Below are the code and all the weights of a small trained network. Each question names an input and a target symbol and asks about switching units off, where a switched-off unit gives its printed mean instead of its output.

import numpy as np


def w(rows, s, z=0):
    codes = np.array(rows[::2]) - 128.0
    scale = np.full(codes.shape[1], s)
    scale[-1] = z or s
    return codes * scale


def norm(h):
    return h / np.sqrt((h * h).mean(-1, keepdims=True) + 1e-5)


def f(y):
    return y / 2 * (1 + np.tanh(0.7978845608 * (y + 0.044715 * y**3)))


def softmax(a):
    e = np.exp(a - a.max(-1, keepdims=True))
    return e / e.sum(-1, keepdims=True)


def log_softmax(a):
    a = a - a.max(-1, keepdims=True)
    return a - np.log(np.exp(a).sum(-1, keepdims=True))


def net(x, mask):
    ids = ['ΘΞΣβζψ'.index(c) for c in x.split()]
    T = len(ids)
    res = E[ids] + P[:T]
    r = norm(res)
    for j in range(2):
        rows = slice(2 * j, 2 * j + 2)
        q, k, v = (r @ M[0][rows].T for M in (Q, K, V))
        z = softmax(np.where(np.tri(T) > 0, q @ k.T / 2**0.5, -1e9)) @ v
        o = O[0][rows]
        res = res + np.where(mask[j], z, o[:, -1]) @ o[:, :-1]
    y = f(norm(res) @ A[0][:, :-1].T + A[0][:, -1])
    res = res + np.where(mask[2:18], y, B[0][:, -1]) @ B[0][:, :-1]
    return log_softmax(norm(res)[-1] @ U[:, :-1].T + U[:, -1])


Q, K, V, O, A, B = {}, {}, {}, {}, {}, {}
E = w([
[150,105,106,172],'Θ',
[75,2,36,62],'Ξ',
[166,94,104,190],'Σ',
[144,92,83,170],'β',
[199,107,121,82],'ζ',
[132,150,142,107],'ψ',
],0.0078)
P = w([
[46,247,95,202],'0',
[148,254,80,161],'1',
[181,241,98,136],'2',
[179,208,117,126],'3',
[163,183,135,118],'4',
[139,169,149,102],'5',
[115,151,168,94],'6',
[92,136,174,96],'7',
[68,121,177,97],'8',
],0.0031)
Q[0] = w([
[190,147,190,105],'H1',
[134,162,71,253],'H1',
[83,151,88,208],'H2',
[78,214,168,38],'H2',
],0.0072)
K[0] = w([
[137,191,40,172],'H1',
[145,128,217,57],'H1',
[106,150,150,35],'H2',
[94,148,52,254],'H2',
],0.0066)
V[0] = w([
[107,104,155,58],'H1',
[153,169,224,126],'H1',
[208,1,128,136],'H2',
[133,81,245,107],'H2',
],0.0054)
O[0] = w([
[225,182,82,95,51],'H1',
[143,212,5,137,77],'H1',
[109,186,87,230,117],'H2',
[196,152,62,160,3],'H2',
],0.0033,0.0042)
A[0] = w([
[190,119,79,101,154],'N1',
[156,99,167,47,137],'N2',
[96,42,57,117,138],'N3',
[79,89,150,207,150],'N4',
[172,154,96,151,142],'N5',
[189,254,56,98,111],'N6',
[191,154,184,28,81],'N7',
[103,201,43,200,104],'N8',
[97,50,103,137,192],'N9',
[98,146,170,136,175],'N10',
[47,158,178,122,250],'N11',
[250,133,117,137,220],'N12',
[43,131,186,59,154],'N13',
[252,151,25,64,99],'N14',
[50,231,163,45,109],'N15',
[222,92,69,139,139],'N16',
],0.0055,0.0021)
B[0] = w([
[41,106,153,82,160],'N1',
[30,91,144,253,195],'N2',
[176,163,158,156,232],'N3',
[223,124,139,63,233],'N4',
[29,129,118,92,135],'N5',
[150,27,16,170,120],'N6',
[128,145,191,200,189],'N7',
[39,211,201,175,149],'N8',
[203,157,108,117,251],'N9',
[107,198,89,19,158],'N10',
[171,164,58,63,216],'N11',
[21,134,122,59,209],'N12',
[97,230,30,98,222],'N13',
[145,26,122,37,180],'N14',
[227,231,108,59,176],'N15',
[75,153,42,113,209],'N16',
],0.0031,0.0026)
U = w([
[152,254,115,37,165],'Θ',
[90,124,253,106,110],'Ξ',
[153,150,160,168,3],'Σ',
[253,115,126,161,175],'β',
[65,192,75,222,129],'ζ',
[76,59,71,53,179],'ψ',
],0.0097,0.0029)

Each question gives the input, a string of symbols that net reads in full, and the target symbol t.
The units are the heads (2 rows each of Q, K, V and O) and the neurons (one row each of A and B). Each row of codes is followed by its name. A weight is (code - 128) times the scale printed after its matrix; where a second scale follows, it is the last column's (O, A, B and U).
mask holds one flag per unit, heads first, then neurons. A switched-off unit (its flag False) gives its mean, the last column of its rows in O or B, instead of its output. The means were averaged over made-up inputs and are rounded, as every weight is.
A unit's drop is (log p(t) with every unit on - log p(t) with that unit switched off) / (log p(t) with every unit on - log p(t) with every unit switched off).
The circuit of an input: a set's keep is (log p(t) with only the set's units on - log p(t) with every unit switched off) / (log p(t) with every unit on - log p(t) with every unit switched off). Starting from the 12 units with the biggest drops (on a tie, the unit counted first), units are removed one at a time, each time the one whose removal leaves the highest keep (on an exact tie, the one counted first), for as long as the keep stays at least 0.8.
circuit, biggest first: the units of the circuit, biggest drop first
unit that matters most: the unit with the biggest drop
k most important neurons: the k neurons with the biggest drops, biggest first
which heads matter: for each layer, one digit per head in row order, 1 if its drop is at least 0.15 and else 0, layers parted by /
drop of u: that unit's drop, to one decimal
input ζ Ξ ψ β Θ Ξ β ζ Σ, target ζ: circuit, biggest first => (H2)
input β β Σ ζ, target Ξ: which heads matter => 10
input ζ Θ ζ, target ψ: which heads matter => 00
input β β β ζ ψ ψ Ξ ζ Σ, target ζ: 4 most important neurons => (N8; N11; N10; N16)
input ψ ζ Ξ ψ Σ ζ Σ β, target ζ: which heads matter => 11
input Ξ ζ Σ Θ Θ ζ β β Σ, target β: 3 most important neurons => (N4; N2; N13)
input ψ ζ Ξ β Θ, target Ξ: which heads matter => 11
input ζ β ψ Σ Ξ Ξ β β, target β: which heads matter => 00
input β Ξ β, target β: which heads matter => 10
input ψ ζ β, target ψ: which heads matter => 11
input ζ β ζ Θ, target ζ: which heads matter => 01
input ψ Σ β β β ζ β Θ, target ζ: 2 most important neurons => (N8; N15)
input Ξ β β Θ β β Θ, target β: drop of N1 => 0.1
input ζ ψ Σ β, target ψ: drop of N16 => 0.2
input Ξ β β Θ β Σ Θ Θ ζ, target Ξ: unit that matters most => N2
input ζ Ξ β ζ Θ β, target ζ: drop of H1 => 1.2
